Below are the code and all the weights of a small trained network. Each question names an input and a target symbol and asks about switching units off, where a switched-off unit gives its printed mean instead of its output.

import numpy as np


def w(rows, s, z=0):
    codes = np.array(rows[::2]) - 128.0
    scale = np.full(codes.shape[1], s)
    scale[-1] = z or s
    return codes * scale


def norm(h):
    return h / np.sqrt((h * h).mean(-1, keepdims=True) + 1e-5)


def softmax(a):
    e = np.exp(a - a.max(-1, keepdims=True))
    return e / e.sum(-1, keepdims=True)


def log_softmax(a):
    a = a - a.max(-1, keepdims=True)
    return a - np.log(np.exp(a).sum(-1, keepdims=True))


def net(x, mask):
    ids = ['αγεζθλμξσψω'.index(c) for c in x.split()]
    T = len(ids)
    res = E[ids] + P[:T]
    u = 0
    for l in range(2):
        r = norm(res)
        for j in range(3):
            rows = slice(4 * j, 4 * j + 4)
            q, k, v = (r @ M[l][rows].T for M in (Q, K, V))
            z = softmax(np.where(np.tri(T) > 0, q @ k.T / 4**0.5, -1e9)) @ v
            o = O[l][rows]
            res = res + np.where(mask[u + j], z, o[:, -1]) @ o[:, :-1]
        u += 3
    return log_softmax(norm(res)[-1] @ U[:, :-1].T + U[:, -1])


Q, K, V, O = {}, {}, {}, {}
E = w([
[136,147,97],'α',
[132,141,98],'γ',
[123,111,203],'ε',
[136,151,92],'ζ',
[133,157,91],'θ',
[143,200,109],'λ',
[138,161,81],'μ',
[150,185,140],'ξ',
[125,110,78],'σ',
[243,89,106],'ψ',
[255,90,116],'ω',
],0.0057)
P = w([
[247,107,35],'0',
[227,161,68],'1',
[227,150,92],'2',
[148,155,95],'3',
[130,173,103],'4',
[127,166,119],'5',
[118,130,136],'6',
[112,163,159],'7',
[113,189,149],'8',
],0.0013)
Q[0] = w([
[131,153,155],'L0H1',
[88,115,122],'L0H1',
[129,115,113],'L0H1',
[46,96,110],'L0H1',
[56,97,198],'L0H2',
[171,95,155],'L0H2',
[100,78,166],'L0H2',
[81,84,223],'L0H2',
[164,181,167],'L0H3',
[253,127,210],'L0H3',
[68,119,181],'L0H3',
[4,166,106],'L0H3',
],0.013)
K[0] = w([
[113,91,131],'L0H1',
[164,128,125],'L0H1',
[137,143,127],'L0H1',
[207,144,119],'L0H1',
[141,189,71],'L0H2',
[169,109,125],'L0H2',
[162,160,109],'L0H2',
[166,180,58],'L0H2',
[98,113,183],'L0H3',
[99,7,194],'L0H3',
[56,132,80],'L0H3',
[96,234,82],'L0H3',
],0.015)
V[0] = w([
[28,129,191],'L0H1',
[208,127,84],'L0H1',
[253,44,158],'L0H1',
[126,143,116],'L0H1',
[85,77,45],'L0H2',
[239,120,88],'L0H2',
[64,110,186],'L0H2',
[122,110,173],'L0H2',
[133,126,114],'L0H3',
[58,152,166],'L0H3',
[144,112,47],'L0H3',
[225,121,163],'L0H3',
],0.0072)
O[0] = w([
[50,27,116,2],'L0H1',
[191,205,142,226],'L0H1',
[134,253,30,182],'L0H1',
[147,122,154,141],'L0H1',
[39,81,123,52],'L0H2',
[136,95,31,222],'L0H2',
[156,134,215,83],'L0H2',
[166,116,172,135],'L0H2',
[107,123,119,131],'L0H3',
[174,162,195,77],'L0H3',
[30,92,95,132],'L0H3',
[175,118,63,215],'L0H3',
],0.0083,0.0049)
Q[1] = w([
[144,167,69],'L1H1',
[15,21,136],'L1H1',
[187,188,114],'L1H1',
[145,144,133],'L1H1',
[157,179,59],'L1H2',
[23,33,165],'L1H2',
[129,161,102],'L1H2',
[189,170,109],'L1H2',
[127,65,105],'L1H3',
[3,93,89],'L1H3',
[90,211,178],'L1H3',
[118,100,30],'L1H3',
],0.021)
K[1] = w([
[138,122,175],'L1H1',
[214,103,52],'L1H1',
[88,139,169],'L1H1',
[112,132,135],'L1H1',
[150,123,78],'L1H2',
[59,233,119],'L1H2',
[148,126,105],'L1H2',
[158,72,136],'L1H2',
[162,84,129],'L1H3',
[64,7,164],'L1H3',
[66,170,168],'L1H3',
[111,58,36],'L1H3',
],0.022)
V[1] = w([
[114,138,131],'L1H1',
[82,163,139],'L1H1',
[142,152,143],'L1H1',
[137,49,84],'L1H1',
[164,10,174],'L1H2',
[118,148,117],'L1H2',
[122,134,124],'L1H2',
[132,122,129],'L1H2',
[176,113,122],'L1H3',
[79,197,140],'L1H3',
[146,120,124],'L1H3',
[130,199,133],'L1H3',
],0.012)
O[1] = w([
[136,131,120,123],'L1H1',
[155,130,96,114],'L1H1',
[111,91,119,160],'L1H1',
[143,218,183,77],'L1H1',
[180,175,8,2],'L1H2',
[127,115,151,149],'L1H2',
[135,121,138,132],'L1H2',
[129,129,118,126],'L1H2',
[107,131,163,168],'L1H3',
[179,89,118,144],'L1H3',
[116,129,140,142],'L1H3',
[175,70,162,208],'L1H3',
],0.011,0.0087)
U = w([
[244,157,246,162],'α',
[155,95,182,128],'γ',
[78,53,80,147],'ε',
[191,176,2,174],'ζ',
[72,123,118,89],'θ',
[59,117,145,114],'λ',
[166,167,14,171],'μ',
[43,96,141,126],'ξ',
[46,115,144,126],'σ',
[122,97,133,2],'ψ',
[91,146,105,39],'ω',
],0.0082,0.0051)

Each question gives the input, a string of symbols that net reads in full, and the target symbol t.
The units are the heads (4 rows each of Q, K, V and O). Each row of codes is followed by its name. A weight is (code - 128) times the scale printed after its matrix; where a second scale follows, it is the last column's (O and U).
mask holds one flag per head, layer by layer. A switched-off head (its flag False) gives its mean, the last column of its rows in O, instead of its output. The means were averaged over made-up inputs and are rounded, as every weight is.
A unit's drop is (log p(t) with every unit on - log p(t) with that unit switched off) / (log p(t) with every unit on - log p(t) with every unit switched off).
The circuit of an input: a set's keep is (log p(t) with only the set's units on - log p(t) with every unit switched off) / (log p(t) with every unit on - log p(t) with every unit switched off). Starting from all 6 units, units are removed one at a time, each time the one whose removal leaves the highest keep (on an exact tie, the one counted first), for as long as the keep stays at least 0.8.
circuit, biggest first: the units of the circuit, biggest drop first
unit that matters most: the unit with the biggest drop
which heads matter: for each layer, one digit per head in row order, 1 if its drop is at least 0.15 and else 0, layers parted by /
drop of u: that unit's drop, to one decimal
input λ ψ λ, target μ: which heads matter : 011 / 000
input ξ μ ψ μ, target μ: which heads matter : 010 / 000
input ψ γ μ, target μ: circuit, biggest first : (L0H2, L1H1)
input ψ γ ω ψ σ, target ζ: unit that matters most : L0H1
input ξ μ μ ξ ψ ξ ψ θ, target μ: circuit, biggest first : (L0H2, L1H2)
input ω σ λ, target ζ: which heads matter : 011 / 100
input α θ ω α, target ζ: circuit, biggest first : (L0H2, L1H1)
input θ θ ω, target ζ: which heads matter : 011 / 000
input ψ ψ ξ γ γ ω ψ, target ζ: which heads matter : 010 / 000
input ψ ψ ξ θ α ψ ψ θ, target μ: circuit, biggest first : (L0H2, L0H1)
input θ θ ξ ω ζ ω μ, target ζ: which heads matter : 010 / 000
input μ μ ω ω ζ ξ, target ζ: which heads matter : 011 / 000
input ω λ α, target ζ: which heads matter : 011 / 100
input ε ξ ζ ζ γ ω ω ψ ε, target ζ: unit that matters most : L1H2
input ω λ γ, target ζ: which heads matter : 011 / 100
input θ ω λ, target ζ: which heads matter : 011 / 000
input θ γ γ μ ξ α ξ ψ, target μ: drop of L1H3 : 0.1
input γ α ψ, target μ: drop of L0H2 : 0.4
input μ λ λ γ ω ζ, target ζ: drop of L1H1 : 0.1
input ζ σ ψ ψ ξ, target μ: unit that matters most : L0H2
